Here is a tiny trained network, its code and every weight. The questions are about switching its units off for an input and a class, where a switched-off unit gives its printed mean instead of its output.

import numpy as np


def w(rows, s, z=0):
    codes = np.array(rows[::2]) - 128.0
    scale = np.full(codes.shape[1], s)
    scale[-1] = z or s
    return codes * scale


def norm(h):
    return h / np.sqrt((h * h).mean(-1, keepdims=True) + 1e-5)


def f(y):
    return np.maximum(y, 0)


def log_softmax(a):
    a = a - a.max(-1, keepdims=True)
    return a - np.log(np.exp(a).sum(-1, keepdims=True))


def net(x, mask):
    res = np.array(x, float).reshape(1, 6) / 4 @ E
    u = 0
    for l in range(4):
        y = f(norm(res) @ A[l][:, :-1].T + A[l][:, -1])
        res = res + np.where(mask[u : u + 5], y, B[l][:, -1]) @ B[l][:, :-1]
        u += 5
    return log_softmax(norm(res)[-1] @ U[:, :-1].T + U[:, -1])


A, B = {}, {}
E = w([
[84,148,63,173,68,223,75],'x0',
[98,227,119,35,68,66,173],'x1',
[172,162,157,130,123,124,14],'x2',
[34,141,120,93,164,137,129],'x3',
[190,119,165,170,30,8,127],'x4',
[137,41,254,42,97,144,177],'x5',
],0.0085)
A[0] = w([
[92,76,162,112,89,197,144,86],'0.n1',
[168,146,87,199,61,77,119,114],'0.n2',
[87,138,80,183,128,143,85,126],'0.n3',
[182,65,252,119,119,99,128,108],'0.n4',
[156,63,109,228,102,77,133,2],'0.n5',
],0.028,0.0062)
B[0] = w([
[77,72,138,98,20,224,186,190],'0.n1',
[180,233,116,100,33,120,171,227],'0.n2',
[72,147,117,141,202,112,66,210],'0.n3',
[104,61,236,90,220,67,62,251],'0.n4',
[169,147,131,237,164,204,249,200],'0.n5',
],0.019)
A[1] = w([
[204,6,155,183,157,136,47,26],'1.n1',
[199,72,127,162,65,134,17,4],'1.n2',
[191,133,147,147,36,147,27,18],'1.n3',
[186,59,70,150,85,108,91,35],'1.n4',
[225,78,131,191,131,182,115,56],'1.n5',
],0.02,0.0037)
B[1] = w([
[190,68,132,88,251,151,151,254],'1.n1',
[101,113,34,109,109,113,145,132],'1.n2',
[152,182,105,173,127,160,89,164],'1.n3',
[146,106,191,106,164,165,127,128],'1.n4',
[78,86,99,93,169,96,193,175],'1.n5',
],0.015,0.0074)
A[2] = w([
[195,193,139,114,78,147,53,13],'2.n1',
[113,88,62,106,183,151,176,43],'2.n2',
[102,148,143,154,137,146,5,83],'2.n3',
[86,199,142,75,97,121,187,234],'2.n4',
[93,132,185,100,77,4,99,249],'2.n5',
],0.028,0.0013)
B[2] = w([
[35,111,84,54,74,109,105,200],'2.n1',
[106,163,48,105,126,52,98,204],'2.n2',
[95,102,32,223,161,102,107,211],'2.n3',
[153,149,136,76,94,28,132,248],'2.n4',
[129,25,161,78,234,115,250,201],'2.n5',
],0.018,0.015)
A[3] = w([
[196,105,132,145,119,158,32,71],'3.n1',
[212,123,147,139,101,141,25,3],'3.n2',
[216,95,173,154,111,187,40,107],'3.n3',
[196,117,193,139,166,189,3,84],'3.n4',
[225,85,184,131,115,133,79,92],'3.n5',
],0.025,0.0056)
B[3] = w([
[165,107,125,195,91,123,68,132],'3.n1',
[160,142,111,247,145,101,179,128],'3.n2',
[173,144,101,91,248,89,115,160],'3.n3',
[199,83,100,30,116,58,173,248],'3.n4',
[111,102,147,72,120,81,101,254],'3.n5',
],0.015,0.0047)
U = w([
[79,133,54,182,181,119,66,161],'0',
[153,145,169,139,109,148,60,16],'1',
[92,64,132,127,67,248,140,127],'2',
[165,141,154,145,116,162,83,2],'3',
[149,54,199,92,191,97,136,190],'4',
[127,191,89,95,63,68,155,187],'5',
[235,185,137,237,137,156,174,124],'6',
],0.016,0.0067)

Each question gives the input, the list of numbers given to net, and the class t.
The units are the neurons (one row each of A and B). Each row of codes is followed by its name. A weight is (code - 128) times the scale printed after its matrix; where a second scale follows, it is the last column's (A, B and U).
mask holds one flag per neuron, layer by layer. A switched-off neuron (its flag False) gives its mean, the last column of its row in B, instead of its output. The means were averaged over made-up inputs and are rounded, as every weight is.
A unit's drop is (log p(t) with every unit on - log p(t) with that unit switched off) / (log p(t) with every unit on - log p(t) with every unit switched off).
The circuit of an input: a set's keep is (log p(t) with only the set's units on - log p(t) with every unit switched off) / (log p(t) with every unit on - log p(t) with every unit switched off). Starting from the 12 units with the biggest drops (on a tie, the unit counted first), units are removed one at a time, each time the one whose removal leaves the highest keep (on an exact tie, the one counted first), for as long as the keep stays at least 0.8.
circuit, biggest first: the units of the circuit, biggest drop first
k most important neurons: the k neurons with the biggest drops, biggest first
k most important neurons of layer l: the k neurons of layer l with the biggest drops, biggest first
drop of u: that unit's drop, to one decimal
input [-2,-7,-2,8,-8,2], class 2: 2 most important neurons	[0.n1; 0.n2]
input [4,-4,5,-3,7,-5], class 5: circuit, biggest first	[0.n2]
input [8,5,-7,6,-6,4], class 5: 4 most important neurons	[0.n4; 2.n4; 2.n2; 0.n5]
input [-3,2,0,6,3,-7], class 5: 2 most important neurons	[0.n4; 0.n2]
input [8,3,-5,3,1,4], class 2: 2 most important neurons	[0.n1; 0.n2]
input [-2,4,2,4,-8,-1], class 5: 2 most important neurons of layer 2	[2.n4; 2.n2]
input [3,-1,-3,5,-6,-1], class 0: 2 most important neurons	[0.n2; 0.n3]
input [5,4,2,-8,7,3], class 5: 3 most important neurons	[0.n2; 2.n1; 0.n5]
input [-8,-2,-8,0,1,-8], class 5: 3 most important neurons	[1.n5; 0.n4; 2.n2]
input [8,6,-7,-5,-2,4], class 2: 2 most important neurons of layer 0	[0.n1; 0.n2]
input [4,-6,2,7,5,2], class 2: 3 most important neurons	[0.n1; 0.n5; 2.n4]
input [2,0,-6,-8,5,2], class 6: 2 most important neurons of layer 0	[0.n5; 0.n2]
input [-7,6,-2,6,-7,-3], class 5: 2 most important neurons	[0.n4; 0.n3]
input [2,-7,3,-5,4,-3], class 6: circuit, biggest first	[0.n5]
input [-7,-6,-4,2,-4,-5], class 0: 2 most important neurons	[0.n2; 0.n4]
input [4,-3,-4,-7,-4,7], class 2: drop of 0.n1	1.2
input [0,4,-6,-5,-1,-4], class 5: drop of 0.n4	0.6
input [-1,-3,3,-7,4,-3], class 6: drop of 0.n5	1.2
input [6,-4,2,2,-4,6], class 2: drop of 0.n1	0.9
input [5,-6,5,3,-7,2], class 0: most important neuron	[0.n3]
input [8,8,-2,-5,-6,8], class 2: 2 most important neurons	[0.n1; 0.n2]
